Below are the code and all the weights of a small trained network. Each question names an input and a target symbol and asks about switching units off, where a switched-off unit gives its printed mean instead of its output.

import numpy as np


def w(rows, s, z=0):
    codes = np.array(rows[::2]) - 128.0
    scale = np.full(codes.shape[1], s)
    scale[-1] = z or s
    return codes * scale


def f(y):
    return np.maximum(y, 0)


def softmax(a):
    e = np.exp(a - a.max(-1, keepdims=True))
    return e / e.sum(-1, keepdims=True)


def log_softmax(a):
    a = a - a.max(-1, keepdims=True)
    return a - np.log(np.exp(a).sum(-1, keepdims=True))


def net(x, mask):
    ids = ['ΛΦΩαβγεηθξτψ'.index(c) for c in x.split()]
    T = len(ids)
    res = E[ids] + P[:T]
    u = 0
    for l in range(2):
        r = res
        for j in range(3):
            rows = slice(2 * j, 2 * j + 2)
            q, k, v = (r @ M[l][rows].T for M in (Q, K, V))
            z = softmax(np.where(np.tri(T) > 0, q @ k.T / 2**0.5, -1e9)) @ v
            o = O[l][rows]
            res = res + np.where(mask[u + j], z, o[:, -1]) @ o[:, :-1]
        u += 3
        y = f(res @ A[l][:, :-1].T + A[l][:, -1])
        res = res + np.where(mask[u : u + 4], y, B[l][:, -1]) @ B[l][:, :-1]
        u += 4
    return log_softmax(res[-1] @ U[:, :-1].T + U[:, -1])


Q, K, V, O, A, B = {}, {}, {}, {}, {}, {}
E = w([
[253,87,98,124,96],'Λ',
[130,84,180,35,75],'Φ',
[115,152,74,57,5],'Ω',
[135,51,187,152,71],'α',
[149,116,209,53,59],'β',
[142,201,212,123,97],'γ',
[132,127,130,84,57],'ε',
[36,2,200,121,156],'η',
[161,101,207,160,59],'θ',
[78,218,104,102,68],'ξ',
[219,51,103,149,208],'τ',
[90,66,137,59,95],'ψ',
],0.014)
P = w([
[220,119,135,150,1],'0',
[176,168,89,202,35],'1',
[168,161,108,160,83],'2',
[143,155,142,136,123],'3',
[115,150,175,103,175],'4',
[138,159,182,94,186],'5',
[132,165,209,87,213],'6',
[138,170,236,83,231],'7',
],0.0072)
Q[0] = w([
[141,104,109,61,146],'L0H1',
[134,168,116,152,205],'L0H1',
[89,42,102,68,107],'L0H2',
[160,89,187,8,50],'L0H2',
[99,108,82,143,179],'L0H3',
[90,183,35,185,165],'L0H3',
],0.013)
K[0] = w([
[110,127,75,121,132],'L0H1',
[102,129,135,124,109],'L0H1',
[122,118,182,188,185],'L0H2',
[105,160,146,120,250],'L0H2',
[163,60,93,138,83],'L0H3',
[167,105,93,114,57],'L0H3',
],0.018)
V[0] = w([
[189,171,162,10,164],'L0H1',
[62,135,254,190,96],'L0H1',
[65,123,133,54,64],'L0H2',
[144,193,77,75,143],'L0H2',
[122,217,184,203,144],'L0H3',
[66,84,132,93,164],'L0H3',
],0.0088)
O[0] = w([
[10,149,207,147,129,186],'L0H1',
[125,65,111,14,143,142],'L0H1',
[72,83,62,73,100,251],'L0H2',
[112,213,141,64,171,17],'L0H2',
[219,83,90,1,141,55],'L0H3',
[99,114,49,223,99,100],'L0H3',
],0.0074,0.0027)
A[0] = w([
[169,59,13,129,253,3],'L0N1',
[130,13,142,229,214,118],'L0N2',
[242,122,42,190,210,221],'L0N3',
[195,140,118,96,65,182],'L0N4',
],0.0064,0.0027)
B[0] = w([
[244,233,231,193,220,161],'L0N1',
[159,243,83,122,3,254],'L0N2',
[9,141,214,63,94,197],'L0N3',
[114,68,156,199,75,244],'L0N4',
],0.0058,0.0041)
Q[1] = w([
[101,156,247,43,56],'L1H1',
[121,153,60,104,92],'L1H1',
[122,123,85,130,151],'L1H2',
[131,171,131,115,74],'L1H2',
[61,141,158,105,83],'L1H3',
[119,176,130,146,60],'L1H3',
],0.014)
K[1] = w([
[122,253,135,47,201],'L1H1',
[113,116,126,109,84],'L1H1',
[180,151,94,127,95],'L1H2',
[89,105,153,149,109],'L1H2',
[203,153,142,149,196],'L1H3',
[185,126,139,72,93],'L1H3',
],0.014)
V[1] = w([
[125,66,216,194,137],'L1H1',
[84,185,60,169,105],'L1H1',
[211,212,154,56,92],'L1H2',
[207,129,5,164,88],'L1H2',
[58,196,103,111,94],'L1H3',
[204,180,103,141,131],'L1H3',
],0.011)
O[1] = w([
[178,186,26,136,102,88],'L1H1',
[63,178,156,152,131,92],'L1H1',
[109,227,146,60,105,250],'L1H2',
[171,68,245,121,122,13],'L1H2',
[80,135,137,177,97,128],'L1H3',
[169,115,163,161,156,54],'L1H3',
],0.011,0.0022)
A[1] = w([
[163,65,172,85,181,228],'L1N1',
[187,211,151,194,254,3],'L1N2',
[161,147,177,132,53,26],'L1N3',
[68,160,136,125,243,103],'L1N4',
],0.0067,0.004)
B[1] = w([
[94,195,82,192,77,253],'L1N1',
[3,63,50,101,85,161],'L1N2',
[129,116,186,105,198,227],'L1N3',
[153,48,204,234,51,176],'L1N4',
],0.0055,0.0045)
U = w([
[177,223,136,195,110,78],'Λ',
[72,146,48,116,152,102],'Φ',
[136,152,126,134,53,197],'Ω',
[174,60,152,159,124,69],'α',
[122,153,84,66,77,11],'β',
[164,78,101,37,206,120],'γ',
[110,140,128,124,133,175],'ε',
[122,70,84,194,145,165],'η',
[176,104,121,115,104,63],'θ',
[65,141,184,121,152,92],'ξ',
[188,228,113,212,253,199],'τ',
[56,100,18,147,185,98],'ψ',
],0.0066,0.013)

Each question gives the input, a string of symbols that net reads in full, and the target symbol t.
The units are the heads (2 rows each of Q, K, V and O) and the neurons (one row each of A and B). Each row of codes is followed by its name. A weight is (code - 128) times the scale printed after its matrix; where a second scale follows, it is the last column's (O, A, B and U).
mask holds one flag per unit, layer by layer, with each layer's heads first. A switched-off unit (its flag False) gives its mean, the last column of its rows in O or B, instead of its output. The means were averaged over made-up inputs and are rounded, as every weight is.
A unit's drop is (log p(t) with every unit on - log p(t) with that unit switched off) / (log p(t) with every unit on - log p(t) with every unit switched off).
The circuit of an input: a set's keep is (log p(t) with only the set's units on - log p(t) with every unit switched off) / (log p(t) with every unit on - log p(t) with every unit switched off). Starting from the 12 units with the biggest drops (on a tie, the unit counted first), units are removed one at a time, each time the one whose removal leaves the highest keep (on an exact tie, the one counted first), for as long as the keep stays at least 0.8.
circuit, biggest first: the units of the circuit, biggest drop first
top k neurons: the k neurons with the biggest drops, biggest first
which heads matter: for each layer, one digit per head in row order, 1 if its drop is at least 0.15 and else 0, layers parted by /
drop when u is switched off: that unit's drop, to one decimal
input η α α, target α: circuit, biggest first => L1H2, L0H1, L0H2
input Φ α ε τ Ω β, target τ: which heads matter => 010 / 000
input Φ γ ψ Φ η β, target η: circuit, biggest first => L0H3, L1H2
input Λ τ ψ τ θ, target τ: circuit, biggest first => L0H2, L1H3
input η ψ Ω ξ β Λ, target ξ: which heads matter => 010 / 100
input Φ Ω θ ψ ξ Λ Ω α, target ξ: circuit, biggest first => L1H1
input τ ξ Ω, target ξ: top 2 neurons => L0N2, L1N3
input ψ β ψ η β η, target η: which heads matter => 011 / 010
input η ψ γ, target α: circuit, biggest first => L1H2, L0H3, L0H2
input α η ε α ξ β, target ξ: which heads matter => 010 / 110
input Ω Ω θ, target ξ: circuit, biggest first => L1H1, L0H2
input γ θ θ γ τ ψ, target γ: which heads matter => 101 / 101
input ψ Φ θ Λ τ β Ω α, target τ: circuit, biggest first => L0H2, L1H2
input ψ θ ε γ ε, target γ: circuit, biggest first => L0H3, L1H1
input ψ θ γ Λ τ θ τ θ, target τ: circuit, biggest first => L0H2
input ξ ε η ψ θ ξ ξ, target ξ: circuit, biggest first => L1H1, L0H2
input τ τ ψ ψ α, target τ: circuit, biggest first => L0H2, L1H3
input η ψ ψ ψ η, target η: circuit, biggest first => L1H2, L0H3
input ξ Ω Λ, target ξ: top 2 neurons => L0N3, L1N3
input β τ γ τ β ψ, target τ: top neuron => L0N4
input ψ Ω ψ, target η: top 2 neurons => L0N2, L0N3
input ξ ψ γ ψ ξ Φ, target ξ: drop when L1H1 is switched off => 1.2
input ψ Ω ξ ε ε, target ξ: drop when L1H1 is switched off => 0.9
input ξ Λ η ξ Φ ξ ξ θ, target ξ: drop when L1H3 is switched off => 0.1
